Here is a tiny trained network, its code and every weight. The questions are about switching its units off for an input and a target symbol, where a switched-off unit gives its printed mean instead of its output.

import numpy as np


def w(rows, s, z=0):
    codes = np.array(rows[::2]) - 128.0
    scale = np.full(codes.shape[1], s)
    scale[-1] = z or s
    return codes * scale


def f(y):
    return y / 2 * (1 + np.tanh(0.7978845608 * (y + 0.044715 * y**3)))


def softmax(a):
    e = np.exp(a - a.max(-1, keepdims=True))
    return e / e.sum(-1, keepdims=True)


def log_softmax(a):
    a = a - a.max(-1, keepdims=True)
    return a - np.log(np.exp(a).sum(-1, keepdims=True))


def net(x, mask):
    ids = ['γδεζμτψ'.index(c) for c in x.split()]
    T = len(ids)
    res = E[ids] + P[:T]
    r = res
    for j in range(3):
        rows = slice(2 * j, 2 * j + 2)
        q, k, v = (r @ M[0][rows].T for M in (Q, K, V))
        z = softmax(np.where(np.tri(T) > 0, q @ k.T / 2**0.5, -1e9)) @ v
        o = O[0][rows]
        res = res + np.where(mask[j], z, o[:, -1]) @ o[:, :-1]
    y = f(res @ A[0][:, :-1].T + A[0][:, -1])
    res = res + np.where(mask[3:7], y, B[0][:, -1]) @ B[0][:, :-1]
    return log_softmax(res[-1] @ U[:, :-1].T + U[:, -1])


Q, K, V, O, A, B = {}, {}, {}, {}, {}, {}
E = w([
[165,180,82],'γ',
[129,59,92],'δ',
[20,205,42],'ε',
[77,105,77],'ζ',
[33,29,118],'μ',
[136,75,65],'τ',
[95,72,244],'ψ',
],0.011)
P = w([
[164,5,158],'0',
[141,132,122],'1',
[128,137,121],'2',
[116,147,128],'3',
[117,139,119],'4',
[112,140,119],'5',
[105,123,115],'6',
[97,124,109],'7',
[101,116,108],'8',
[86,108,101],'9',
[105,109,102],'10',
[84,99,97],'11',
[114,112,94],'12',
],0.016)
Q[0] = w([
[121,114,92],'h0',
[96,121,94],'h0',
[122,189,141],'h1',
[134,139,20],'h1',
[253,178,141],'h2',
[146,62,185],'h2',
],0.012)
K[0] = w([
[175,22,209],'h0',
[215,12,218],'h0',
[94,191,124],'h1',
[104,32,101],'h1',
[105,161,114],'h2',
[149,69,162],'h2',
],0.011)
V[0] = w([
[211,26,81],'h0',
[166,170,159],'h0',
[4,51,208],'h1',
[67,59,76],'h1',
[78,177,139],'h2',
[159,171,169],'h2',
],0.011)
O[0] = w([
[253,194,112,255],'h0',
[103,60,55,75],'h0',
[28,138,156,225],'h1',
[100,244,161,221],'h1',
[74,111,125,102],'h2',
[107,54,144,83],'h2',
],0.0077,0.012)
A[0] = w([
[93,150,9,217],'n0',
[99,161,154,196],'n1',
[112,95,168,235],'n2',
[145,163,73,249],'n3',
],0.012,0.0022)
B[0] = w([
[153,83,119,210],'n0',
[154,120,40,229],'n1',
[123,135,42,125],'n2',
[106,66,254,254],'n3',
],0.012,0.0086)
U = w([
[186,1,103,152],'γ',
[126,146,188,42],'δ',
[147,123,26,249],'ε',
[82,144,156,34],'ζ',
[151,249,46,1],'μ',
[201,160,88,167],'τ',
[11,115,217,210],'ψ',
],0.0077,0.0055)

Each question gives the input, a string of symbols that net reads in full, and the target symbol t.
The units are the heads (2 rows each of Q, K, V and O) and the neurons (one row each of A and B). Each row of codes is followed by its name. A weight is (code - 128) times the scale printed after its matrix; where a second scale follows, it is the last column's (O, A, B and U).
mask holds one flag per unit, heads first, then neurons. A switched-off unit (its flag False) gives its mean, the last column of its rows in O or B, instead of its output. The means were averaged over made-up inputs and are rounded, as every weight is.
A unit's drop is (log p(t) with every unit on - log p(t) with that unit switched off) / (log p(t) with every unit on - log p(t) with every unit switched off).
The circuit of an input: a set's keep is (log p(t) with only the set's units on - log p(t) with every unit switched off) / (log p(t) with every unit on - log p(t) with every unit switched off). Starting from all 7 units, units are removed one at a time, each time the one whose removal leaves the highest keep (on an exact tie, the one counted first), for as long as the keep stays at least 0.8.
circuit, biggest first: the units of the circuit, biggest drop first
k most important neurons: the k neurons with the biggest drops, biggest first
which heads matter: for each layer, one digit per head in row order, 1 if its drop is at least 0.15 and else 0, layers parted by /
drop when u is switched off: that unit's drop, to one decimal
input ε ε μ ψ, target ε: most important neuron -> [n3]
input ε γ ψ ε, target ε: circuit, biggest first -> [h0; n1; n0]
input γ γ γ, target γ: circuit, biggest first -> [h1; n3]
input ε δ γ ψ δ γ μ, target ε: 2 most important neurons -> [n3; n2]
input μ ψ δ, target μ: circuit, biggest first -> [h1; n1; n3]
input μ ζ μ ζ, target μ: circuit, biggest first -> [n1; h1; h0]
input μ δ τ μ, target μ: circuit, biggest first -> [n1; h1; n3]
input γ γ γ γ ψ ζ ε τ, target γ: which heads matter -> 110
input μ γ δ, target μ: circuit, biggest first -> [h1; n1; h0]
input ψ δ ζ τ ζ ψ μ γ μ μ μ ε τ, target ψ: 2 most important neurons -> [n3; n2]
input ψ μ δ γ ε ψ τ γ, target ψ: 2 most important neurons -> [n3; n2]
input μ μ γ ζ γ ζ γ τ γ μ, target μ: drop when h1 is switched off -> 0.3
input ε τ γ ε τ μ μ, target ε: drop when n2 is switched off -> 0.1
input δ ζ τ, target δ: drop when h0 is switched off -> 0.5
input δ ε τ, target δ: most important neuron -> [n3]
